Below are the code and all the weights of a small trained network. Each question names an input and a class and asks about switching units off, where a switched-off unit gives its printed mean instead of its output.

import numpy as np


def w(rows, s, z=0):
    codes = np.array(rows[::2]) - 128.0
    scale = np.full(codes.shape[1], s)
    scale[-1] = z or s
    return codes * scale


def f(y):
    return y / 2 * (1 + np.tanh(0.7978845608 * (y + 0.044715 * y**3)))


def log_softmax(a):
    a = a - a.max(-1, keepdims=True)
    return a - np.log(np.exp(a).sum(-1, keepdims=True))


def net(x, mask):
    res = np.array(x, float).reshape(1, 4) / 4 @ E
    y = f(res @ A[0][:, :-1].T + A[0][:, -1])
    res = res + np.where(mask, y, B[0][:, -1]) @ B[0][:, :-1]
    return log_softmax(res[-1] @ U[:, :-1].T + U[:, -1])


A, B = {}, {}
E = w([
[196,123,55,70,224,141,112,83,200,193,106,78],'x0',
[116,97,66,140,126,43,92,171,100,82,2,84],'x1',
[97,75,103,20,181,139,106,131,43,92,105,104],'x2',
[183,160,52,190,121,217,158,189,65,129,178,174],'x3',
],0.0097)
A[0] = w([
[157,165,141,172,95,128,171,96,177,159,138,147,249],'N0',
[101,126,162,98,139,36,90,97,165,145,59,52,163],'N1',
[125,83,124,70,154,149,115,114,130,188,122,110,166],'N2',
[105,120,136,132,109,160,163,147,106,94,136,143,193],'N3',
[120,131,107,119,205,146,131,119,89,117,122,161,114],'N4',
[179,169,99,151,147,255,151,117,151,168,215,146,197],'N5',
[94,140,139,132,86,79,111,234,126,129,123,141,177],'N6',
],0.0097,0.0019)
B[0] = w([
[142,46,92,102,83,155,90,202,144,151,177,220,199],'N0',
[43,174,221,82,144,82,201,86,125,102,46,93,250],'N1',
[126,62,124,150,133,127,204,210,126,181,165,126,183],'N2',
[93,189,162,229,180,132,131,107,81,130,63,196,148],'N3',
[83,198,145,107,115,205,161,193,147,181,107,163,155],'N4',
[138,192,40,199,109,95,21,2,10,42,151,200,249],'N5',
[240,82,75,170,118,158,153,126,68,151,165,175,166],'N6',
],0.0089,0.015)
U = w([
[103,242,164,147,126,48,105,33,84,7,73,89,106],'0',
[140,8,169,30,85,133,136,208,186,254,167,107,49],'1',
[237,74,55,240,67,155,11,121,78,112,198,220,250],'2',
],0.0069,0.0015)

Each question gives the input, the list of numbers given to net, and the class t.
The units are the neurons (one row each of A and B). Each row of codes is followed by its name. A weight is (code - 128) times the scale printed after its matrix; where a second scale follows, it is the last column's (A, B and U).
mask holds one flag per neuron, in row order. A switched-off neuron (its flag False) gives its mean, the last column of its row in B, instead of its output. The means were averaged over made-up inputs and are rounded, as every weight is.
A unit's drop is (log p(t) with every unit on - log p(t) with that unit switched off) / (log p(t) with every unit on - log p(t) with every unit switched off).
The circuit of an input: a set's keep is (log p(t) with only the set's units on - log p(t) with every unit switched off) / (log p(t) with every unit on - log p(t) with every unit switched off). Starting from all 7 units, units are removed one at a time, each time the one whose removal leaves the highest keep (on an exact tie, the one counted first), for as long as the keep stays at least 0.8.
units of the circuit, in order: the units of the circuit, biggest drop first
k most important neurons: the k neurons with the biggest drops, biggest first
drop when u is switched off: that unit's drop, to one decimal
input [6,-1,5,-7], class 1: units of the circuit, in order	[N5]
input [4,0,-4,-2], class 1: 2 most important neurons	[N5; N0]
input [1,-7,6,-8], class 1: 2 most important neurons	[N5; N2]
input [-7,-3,-6,-8], class 1: 2 most important neurons	[N5; N0]
input [7,-7,3,-6], class 1: 2 most important neurons	[N2; N3]
input [6,-5,8,-8], class 1: 2 most important neurons	[N2; N5]
input [-6,0,5,0], class 2: 2 most important neurons	[N1; N6]
input [-4,5,-7,0], class 2: drop when N3 is switched off	0.0
input [-8,-7,0,-3], class 2: drop when N1 is switched off	1.2
input [5,5,2,3], class 1: drop when N5 is switched off	0.9
input [-7,2,5,0], class 2: 2 most important neurons	[N1; N6]
input [-6,-8,2,-6], class 1: 2 most important neurons	[N5; N1]
